Here is a tiny trained network, its code and every weight. The questions are about switching its units off for an input and a class, where a switched-off unit gives its printed mean instead of its output.

import numpy as np


def w(rows, s, z=0):
    codes = np.array(rows[::2]) - 128.0
    scale = np.full(codes.shape[1], s)
    scale[-1] = z or s
    return codes * scale


def norm(h):
    return h / np.sqrt((h * h).mean(-1, keepdims=True) + 1e-5)


def f(y):
    return np.maximum(y, 0)


def log_softmax(a):
    a = a - a.max(-1, keepdims=True)
    return a - np.log(np.exp(a).sum(-1, keepdims=True))


def net(x, mask):
    res = np.array(x, float).reshape(1, 3) / 4 @ E
    u = 0
    for l in range(2):
        y = f(norm(res) @ A[l][:, :-1].T + A[l][:, -1])
        res = res + np.where(mask[u : u + 11], y, B[l][:, -1]) @ B[l][:, :-1]
        u += 11
    return log_softmax(norm(res)[-1] @ U[:, :-1].T + U[:, -1])


A, B = {}, {}
E = w([
[146,223,92,90,111,37,144,219,123,96,125,163],'x0',
[95,90,102,106,204,254,176,171,182,129,116,149],'x1',
[138,220,181,102,69,156,154,171,67,135,80,133],'x2',
],0.0078)
A[0] = w([
[155,8,106,158,162,46,185,207,178,50,179,206,47],'0.n1',
[166,136,121,104,146,171,155,125,76,164,128,106,124],'0.n2',
[137,176,39,91,110,79,116,192,92,117,133,146,119],'0.n3',
[169,211,29,139,132,68,158,112,194,114,156,64,2],'0.n4',
[148,125,167,181,19,66,189,119,81,173,57,93,146],'0.n5',
[147,92,149,91,243,159,42,115,192,3,146,74,70],'0.n6',
[161,44,216,187,86,150,165,156,148,159,125,97,184],'0.n7',
[193,208,123,167,118,91,99,171,168,105,199,155,108],'0.n8',
[192,79,100,152,103,137,155,70,180,118,185,87,136],'0.n9',
[179,166,84,183,81,53,101,152,147,86,234,192,68],'0.n10',
[81,54,72,84,151,57,97,162,202,55,138,202,74],'0.n11',
],0.0053,0.0024)
B[0] = w([
[27,140,36,85,163,114,51,98,183,31,149,108,244],'0.n1',
[35,144,218,121,140,153,127,38,84,84,61,99,169],'0.n2',
[162,117,193,231,142,198,205,96,15,153,131,31,253],'0.n3',
[160,113,208,164,84,53,175,106,154,249,98,105,196],'0.n4',
[254,97,86,34,167,209,120,129,163,62,163,149,252],'0.n5',
[146,62,112,216,105,35,176,118,72,133,202,207,237],'0.n6',
[142,162,100,54,48,126,39,80,176,180,85,102,224],'0.n7',
[75,23,167,175,130,161,147,131,123,122,113,35,224],'0.n8',
[85,183,123,151,177,165,204,178,87,64,151,174,230],'0.n9',
[89,199,132,143,119,172,209,151,226,191,111,96,245],'0.n10',
[29,211,36,96,186,164,69,71,104,95,120,164,246],'0.n11',
],0.0061,0.0046)
A[1] = w([
[149,95,141,124,171,128,155,122,147,132,158,161,108],'1.n1',
[128,121,178,134,88,160,101,126,84,137,114,111,187],'1.n2',
[111,143,112,99,133,163,148,182,125,130,92,133,44],'1.n3',
[108,140,144,101,167,162,90,113,141,122,126,146,136],'1.n4',
[116,139,96,121,115,110,136,170,162,159,150,68,56],'1.n5',
[105,130,110,101,131,147,147,94,130,77,160,116,185],'1.n6',
[112,98,116,132,162,143,150,131,107,74,142,173,123],'1.n7',
[74,123,126,116,108,139,84,141,141,172,115,115,51],'1.n8',
[155,27,108,118,130,117,111,104,124,146,172,131,227],'1.n9',
[121,118,168,131,150,168,168,124,102,130,144,124,224],'1.n10',
[133,141,148,158,125,99,131,152,135,254,125,105,11],'1.n11',
],0.011,0.0012)
B[1] = w([
[176,179,191,115,110,87,184,145,105,145,58,101,177],'1.n1',
[70,88,66,112,181,83,114,132,181,117,139,163,237],'1.n2',
[167,120,97,111,106,128,95,91,147,122,134,154,201],'1.n3',
[150,194,174,160,124,103,113,110,132,155,135,181,210],'1.n4',
[125,55,255,116,110,177,107,79,137,204,82,131,184],'1.n5',
[132,124,119,93,87,147,92,135,128,132,127,172,253],'1.n6',
[195,100,132,150,105,80,93,121,142,129,142,106,232],'1.n7',
[91,90,98,156,136,191,94,76,222,136,122,201,158],'1.n8',
[173,188,156,71,101,156,122,184,106,135,84,122,242],'1.n9',
[92,111,141,106,122,60,147,142,76,103,160,31,241],'1.n10',
[145,54,167,250,95,165,198,202,103,216,113,170,171],'1.n11',
],0.0084,0.0065)
U = w([
[203,114,162,40,88,142,67,73,140,136,109,171,203],'0',
[169,109,190,220,94,124,215,167,79,207,112,80,195],'1',
[100,166,103,73,147,108,184,173,60,25,163,62,54],'2',
[7,110,112,162,184,174,114,54,195,168,126,162,143],'3',
[146,147,39,188,190,76,76,139,148,74,192,220,4],'4',
],0.011,0.0018)

Each question gives the input, the list of numbers given to net, and the class t.
The units are the neurons (one row each of A and B). Each row of codes is followed by its name. A weight is (code - 128) times the scale printed after its matrix; where a second scale follows, it is the last column's (A, B and U).
mask holds one flag per neuron, layer by layer. A switched-off neuron (its flag False) gives its mean, the last column of its row in B, instead of its output. The means were averaged over made-up inputs and are rounded, as every weight is.
A unit's drop is (log p(t) with every unit on - log p(t) with that unit switched off) / (log p(t) with every unit on - log p(t) with every unit switched off).
The circuit of an input: a set's keep is (log p(t) with only the set's units on - log p(t) with every unit switched off) / (log p(t) with every unit on - log p(t) with every unit switched off). Starting from the 12 units with the biggest drops (on a tie, the unit counted first), units are removed one at a time, each time the one whose removal leaves the highest keep (on an exact tie, the one counted first), for as long as the keep stays at least 0.8.
units of the circuit, in order: the units of the circuit, biggest drop first
most important unit: the unit with the biggest drop
top k neurons: the k neurons with the biggest drops, biggest first
k most important neurons of layer l: the k neurons of layer l with the biggest drops, biggest first
input [-8,-2,-8], class 0: units of the circuit, in order -> 1.n9
input [-8,1,-5], class 1: 4 most important neurons of layer 0 -> 0.n1, 0.n6, 0.n11, 0.n9
input [1,5,5], class 2: 2 most important neurons of layer 0 -> 0.n1, 0.n7
input [-4,-2,-4], class 0: 2 most important neurons of layer 0 -> 0.n3, 0.n7
input [2,-7,3], class 1: top 2 neurons -> 0.n10, 0.n1
input [-6,1,-1], class 0: units of the circuit, in order -> 1.n9, 0.n10
input [-1,8,1], class 0: top 2 neurons -> 0.n3, 1.n3
input [-5,2,-1], class 0: units of the circuit, in order -> 0.n10, 1.n9
input [-3,0,-2], class 1: top 3 neurons -> 0.n1, 0.n6, 0.n11
input [-2,-5,-8], class 4: units of the circuit, in order -> 0.n9, 1.n5
input [-2,6,6], class 3: top 3 neurons -> 0.n5, 1.n9, 1.n2
input [-6,5,-6], class 0: top 2 neurons -> 0.n3, 1.n9
input [2,-5,6], class 2: top 2 neurons -> 0.n5, 1.n2
input [4,-5,8], class 2: top 3 neurons -> 0.n5, 0.n4, 1.n2
input [-1,7,-8], class 4: top neuron -> 0.n6
input [3,-5,6], class 2: 3 most important neurons of layer 0 -> 0.n5, 0.n4, 0.n7
input [-3,2,5], class 3: top 2 neurons -> 1.n2, 1.n9
input [3,-2,-5], class 3: top 2 neurons -> 0.n1, 0.n11
input [-8,0,-2], class 0: top 3 neurons -> 0.n7, 0.n3, 1.n9
input [0,0,2], class 2: top 2 neurons -> 1.n10, 0.n1
input [4,-7,-6], class 1: most important unit -> 0.n4
input [-5,-4,-6], class 0: top 2 neurons -> 1.n9, 0.n3
input [1,-2,-3], class 3: 2 most important neurons of layer 0 -> 0.n1, 0.n11
input [-6,-3,-4], class 0: top 2 neurons -> 0.n7, 0.n3
input [7,1,-5], class 3: 2 most important neurons of layer 0 -> 0.n1, 0.n11
input [0,-4,4], class 2: 2 most important neurons of layer 0 -> 0.n5, 0.n7
input [2,4,8], class 2: most important unit -> 1.n10
input [0,-2,4], class 2: 3 most important neurons of layer 0 -> 0.n1, 0.n11, 0.n7
